Input:
[[114 127 131 132 120 146]
 [114 106 121 109 107 139]]
Output: 127

Input: [129 125 132 123 129 106 129]
Output: 125

Input: [149 148 144 138 133]
Output: 148

Input:
[[116 113 125 123 126 115 127]
 [147 124 117 100 124 140 124]
 [122 116 125 119 127 121 127]]
Output: 113

Input: [103 137 145 125 136 148]
Output: 137

Input:
[[125 144 140 117 102 137 135]
 [140 120 132 122 137 147 114]]
Output: 144

Input:
[[135 139 146 125 130 123 133]
 [155 127 116 116 106 123 125]]
Output: 139

Input: [127 128 120 103 120 140 134]
Output: 128
---
[115 127 128 102 137 134 142] >> 127

[[127 130 107 130]
 [129 127 116 122]] >> 127

[[139 154 139 143 156 118]
 [101 123 109 136 146 129]] >> 123

[124 142 157 127] >> 142

[125 104 138 134 146] >> 104

[[152 133 116 111 133 127]
 [130 126 123 126 128 127]] >> 126

[100 150 125 111 112 128] >> 150

[138 121 156 119 130 133 133] >> 121

[[126 145 128 121 121 125]
 [124 146 117 122 125 150]] >> 146

[[113 127 108 121 127 137]
 [115 138 109 121 105 153]] >> 138
---
[120 116 143 105 135]
120, 135

[[136 136 127 120 132]
 [143 145 135 128 130]
 [147 152 120 128 127]]
136, 127

[146 102 117 126 154]
146, 154

[110 121 107 120]
110, 120

[[154 148 108 157 142 139]
 [124 124 130 126 125 126]]
154, 126

[[103 126 122 129 115]
 [121 127 107 140 126]]
103, 126

[[125 110 128 106 117]
 [125 116 119 110 117]
 [125 118 114 111 116]]
125, 116

[125 126 148 151 111 105 139]
125, 139
---
101  122  152  146  122  119  119
128  128  121  122  128  129  125
123  127  132  131  127  127  126
>> 127

146  147  136  119  111  131  145
129  122  111  109  108  130  126
134  129  144  110  151  147  108
>> 151

111  141  122  145  126  136
139  109  121  122  140  131
122  125   98  133  140  125
>> 133

131  130  117  117  104  142
131  125  118  119  111  142
136  119  121  121  116  142
>> 121

128  134  124  137  104  108  106
110  125  140  143  113  119  150
124  127  134  148  110  117  127
>> 110

120  135  136  134  111  103  102
124  132  121  127  129  137  134
129  128  128  129  129  129  129
>> 129

113  150  139  137
131  126  134  125
139  115  105  113
>> 115
---
[[106 141 110 128 109]
 [140 139 119 141 135]] gives 141

[[136 137 135 109 100  99]
 [125 129 135 135 134 138]
 [139 107 126 130 157 147]] gives 129

[[142 112 151 139 138 111]
 [123 132 126 135 125 127]
 [131 125 132 130 129 125]] gives 132

[[138 139 115 127 113]
 [149 139 136 149 129]] gives 139

[[124 144 145 117 106]
 [138 113 145 149 157]
 [126 122 145 156 122]] gives 113

[[128 119 126 134 122 132 132]
 [128 145 131 117 139 120 121]
 [128 151 132 113 143 116 118]] gives 145

[[122 130 142 141 140 147]
 [123 130 140 139 138 144]
 [114 139 106 132 110 114]] gives 130

[[135 123 131 126 153 120]
 [133 131 117 119 151 132]] gives 123

[[152 115 152 144 123]
 [136 124 136 133 126]
 [128 128 128 128 128]] gives 124
---
[122 120 134 101 137 128] yields 122
[154 116 140 143 139] yields 154
[134 129 101 139 138 127] yields 134
[108 123 126 137 152] yields 108
[ 99 146 127 140] yields 99
[137 150 124 127 122] yields 137
---
array([105, 108, 142, 112, 150]) ans = 142

array([136, 151, 118, 139, 156, 112]) ans = 151

array([136, 120, 118, 104, 125, 114]) ans = 125

array([[128, 136, 138, 136],
       [150, 148, 146, 120]]) ans = 148

array([148, 153, 145, 141]) ans = 148

array([153, 128, 129, 130, 138]) ans = 138

array([[138, 127, 121, 143, 120, 117],
       [141, 148, 144, 150, 122, 121]]) ans = 148
---
[[132 140 129 125]
 [141 135 144 133]
 [149 132 135 135]] out 141

[[121 127 129 128 131 157]
 [128 128 128 128 124 117]
 [115 128 128 128 127 134]] out 128

[[122 115 131 118 136 126 133]
 [137 133 122 139 117 127 130]
 [119 136 149 153 149 129 126]] out 137

[[126 131 131 129 126 130 125]
 [113 152 117 139 107 113 102]
 [134 133 128 128 125 130 125]] out 113

[[115 151 155 152 145 125 102]
 [117 146 149 147 141 125 106]
 [135 116 115 116 120 130 142]] out 117

[[126 122  99 139 151 109 137]
 [133 133 133 128 117 130 113]
 [126 135 141 141 122 128 130]] out 133

[[130 132 146 127 139 120 139]
 [130 130 114 133 148 136 132]
 [128 149 134 127 127 134 130]] out 130
---
[[132 127 125 139 128 138 134]
 [126 133 133 118 116 128 154]
 [134 123 135 131 134 125 130]] gives 132

[[117 141 122 154 122]
 [128 136 114 142 127]
 [120 134 131 139 122]] gives 117

[[115 142 125 103 122 129 142]
 [158 125 108 121 118  99 153]
 [116 118 120 143 125 152 123]] gives 115

[[131 132 130 122 130 127 134]
 [133 113 128 112 153 147 119]
 [120 130 122 124 102 104 134]] gives 131

[[119 136 101 131 131 127]
 [130 129 126 130 129 130]
 [126 130 116 130 128 128]] gives 119

[[128 103 121 107 117 145 139]
 [128 128 130 129 129 129 127]
 [127 128 130 128 129 129 127]] gives 128
---
[[119 126 102 124]
 [138 141 127 110]
 [138 123 118 119]] result: 141

[[124 125 126 102 131 126 127]
 [129 130 131 135 117 131 129]
 [129 128 126 117 136 127 127]] result: 130

[[124 117 118 104]
 [113 123 112  98]
 [119 124 120 105]] result: 123

[[135 129 118 119 115]
 [118 138 154 134 140]
 [134 128 134 129 132]] result: 138

[[138 105 128 126]
 [135 108 131 127]
 [147 119 128 124]] result: 108

[[144 119 125 101]
 [119 131 129 146]
 [124 109 122 109]] result: 131
---
[[121 129 133 125 158 137 132]
 [147 135 129 115 127 135 145]
 [128 127 132 132 143 125 135]
 [135 131 121 127 136 135 145]
 [131 136 122 124 129 124 144]
 [140 110 131 111 136 121 125]
 [125 141 130 129 147 145 134]] --> 121

[[143 119 105 121 144 103 125 136 128]
 [143 115 109 125 140 104 125 136 107]
 [144 122 104 117 145 101 125 136 126]
 [147 117 105 120 142 103 124 136 111]
 [133 116 107 132 144 107 126 136 117]] --> 143

[[115 134 143 145 131 146]
 [115 134 143 145 131 143]
 [119 143 122 133 137 152]
 [123 120 132 113 152 133]
 [118 128 130 112 154 137]
 [123 121 133 113 152 139]
 [118 129 131 111 153 142]] --> 115

[[121 141 135 130 123 141 127 136 118]
 [121 124 118 125 124 109 128 123 115]
 [126 130 128 128 132 128 129 127 127]
 [126 118 116 124 126 106 127 120 123]
 [143 119 128 128 145 128 127 120 153]
 [139 115 124 127 138 121 126 119 151]
 [119 123 117 124 118 108 126 125 114]] --> 121

[[130 127 128 128 129 129 126 130 129 126 129]
 [142 146 130 140 128 122 130 126 124 123 126]
 [127 115 130 131 128 125 127 123 130 117 127]
 [152 129 114 114 115 149 114 110 120 126 136]
 [141 137 138 117 133 117 144 134 122 142 138]
 [129 126 125 128 130 136 141 131 125 127 132]] --> 130
